Below is a small trained network, with its code and all its weights. Each question gives an input and a class and asks what happens when units are switched off, that is, made to give their printed mean instead of their output.

import numpy as np


def w(rows, s, z=0):
    codes = np.array(rows[::2]) - 128.0
    scale = np.full(codes.shape[1], s)
    scale[-1] = z or s
    return codes * scale


def norm(h):
    return h / np.sqrt((h * h).mean(-1, keepdims=True) + 1e-5)


def f(y):
    return y / 2 * (1 + np.tanh(0.7978845608 * (y + 0.044715 * y**3)))


def log_softmax(a):
    a = a - a.max(-1, keepdims=True)
    return a - np.log(np.exp(a).sum(-1, keepdims=True))


def net(x, mask):
    res = np.array(x, float).reshape(1, 4) / 4 @ E
    u = 0
    for l in range(4):
        y = f(norm(res) @ A[l][:, :-1].T + A[l][:, -1])
        res = res + np.where(mask[u : u + 4], y, B[l][:, -1]) @ B[l][:, :-1]
        u += 4
    return log_softmax(norm(res)[-1] @ U[:, :-1].T + U[:, -1])


A, B = {}, {}
E = w([
[146,142,148,150,178,31,197,158,93],'x0',
[123,128,127,132,130,128,130,126,127],'x1',
[111,169,213,187,38,128,145,27,103],'x2',
[125,101,249,210,164,112,103,132,144],'x3',
],0.0022)
A[0] = w([
[149,191,123,185,44,45,229,32,37,10],'L0N1',
[105,127,223,173,107,136,97,68,183,40],'L0N2',
[147,119,145,168,170,206,65,164,182,3],'L0N3',
[86,200,164,153,4,218,99,30,119,73],'L0N4',
],0.0029,0.0017)
B[0] = w([
[59,166,166,1,185,139,181,98,175,205],'L0N1',
[182,67,134,146,128,119,76,156,55,174],'L0N2',
[46,106,208,66,173,165,175,79,144,130],'L0N3',
[193,24,39,154,144,73,118,139,175,254],'L0N4',
],0.0036,0.0025)
A[1] = w([
[123,34,166,193,165,167,44,190,128,49],'L1N1',
[134,104,186,192,196,30,200,151,153,2],'L1N2',
[73,184,253,154,134,166,115,122,110,26],'L1N3',
[133,151,147,113,148,94,152,138,92,125],'L1N4',
],0.0034,0.00084)
B[1] = w([
[128,253,171,74,158,145,119,98,148,253],'L1N1',
[141,226,110,141,164,182,85,235,106,251],'L1N2',
[119,92,8,64,93,91,216,158,140,146],'L1N3',
[126,180,116,147,148,84,104,165,124,150],'L1N4',
],0.0043,0.0019)
A[2] = w([
[90,60,4,61,117,199,106,52,155,131],'L2N1',
[122,177,170,165,127,75,234,125,51,78],'L2N2',
[112,150,147,215,111,92,197,195,119,97],'L2N3',
[162,174,115,151,215,26,183,251,32,247],'L2N4',
],0.0028,0.0014)
B[2] = w([
[101,133,116,221,105,69,240,233,49,184],'L2N1',
[110,56,81,66,123,157,134,152,125,139],'L2N2',
[99,84,66,165,114,170,137,108,125,134],'L2N3',
[144,2,55,167,7,95,154,26,129,252],'L2N4',
],0.0028,0.0043)
A[3] = w([
[175,73,136,182,128,168,65,147,157,170],'L3N1',
[60,152,149,3,179,155,159,71,167,122],'L3N2',
[90,153,82,142,129,217,154,243,82,7],'L3N3',
[147,181,66,155,196,110,120,243,121,73],'L3N4',
],0.0042,0.0018)
B[3] = w([
[82,174,162,94,161,131,133,132,110,219],'L3N1',
[58,183,102,26,169,220,209,237,162,193],'L3N2',
[171,159,254,138,193,115,47,55,165,185],'L3N3',
[110,139,218,151,108,172,75,58,140,252],'L3N4',
],0.0047,0.0022)
U = w([
[166,148,247,187,159,147,3,70,129,2],'0',
[154,25,38,188,43,71,165,133,94,198],'1',
[74,171,122,21,170,183,190,196,153,189],'2',
],0.0065,0.00017)

Each question gives the input, the list of numbers given to net, and the class t.
The units are the neurons (one row each of A and B). Each row of codes is followed by its name. A weight is (code - 128) times the scale printed after its matrix; where a second scale follows, it is the last column's (A, B and U).
mask holds one flag per neuron, layer by layer. A switched-off neuron (its flag False) gives its mean, the last column of its row in B, instead of its output. The means were averaged over made-up inputs and are rounded, as every weight is.
A unit's drop is (log p(t) with every unit on - log p(t) with that unit switched off) / (log p(t) with every unit on - log p(t) with every unit switched off).
The circuit of an input: a set's keep is (log p(t) with only the set's units on - log p(t) with every unit switched off) / (log p(t) with every unit on - log p(t) with every unit switched off). Starting from the 12 units with the biggest drops (on a tie, the unit counted first), units are removed one at a time, each time the one whose removal leaves the highest keep (on an exact tie, the one counted first), for as long as the keep stays at least 0.8.
units of the circuit, in order: the units of the circuit, biggest drop first
most important unit: the unit with the biggest drop
k most important neurons: the k neurons with the biggest drops, biggest first
top k neurons in layer l: the k neurons of layer l with the biggest drops, biggest first
input [7,0,8,-4], class 2: units of the circuit, in order : L0N1
input [-4,7,0,-3], class 0: units of the circuit, in order : L2N4; L3N3
input [1,-8,4,-1], class 2: 2 most important neurons : L0N1; L2N4
input [-3,1,0,-4], class 0: 3 most important neurons : L2N4; L3N3; L2N1
input [-5,7,0,8], class 2: top 2 neurons in layer 2 : L2N4; L2N1
input [0,2,-1,5], class 2: 3 most important neurons : L1N1; L2N1; L0N4
input [5,-6,7,-8], class 2: 2 most important neurons : L0N1; L3N2
input [-5,5,-4,-7], class 0: 2 most important neurons : L2N4; L3N3
input [1,2,2,5], class 1: 3 most important neurons : L2N4; L1N3; L0N4
input [-8,0,-8,-8], class 0: 3 most important neurons : L3N3; L2N1; L2N4
input [-8,7,0,-7], class 0: units of the circuit, in order : L2N4; L3N3; L2N1
input [-5,-1,3,-3], class 1: 2 most important neurons : L1N2; L0N4
input [4,0,4,2], class 1: 2 most important neurons : L2N4; L1N1
input [-5,6,1,-8], class 1: 3 most important neurons : L1N2; L1N1; L0N4
input [5,7,-4,4], class 0: most important unit : L1N2
input [-8,-6,0,8], class 2: top 2 neurons in layer 1 : L1N1; L1N3
input [1,1,-5,4], class 0: top 2 neurons in layer 0 : L0N1; L0N2
input [-5,7,8,0], class 1: top 3 neurons in layer 1 : L1N2; L1N1; L1N4
input [-1,-5,-6,-6], class 0: top 2 neurons in layer 3 : L3N3; L3N4
input [4,-7,-3,-2], class 1: units of the circuit, in order : L2N4
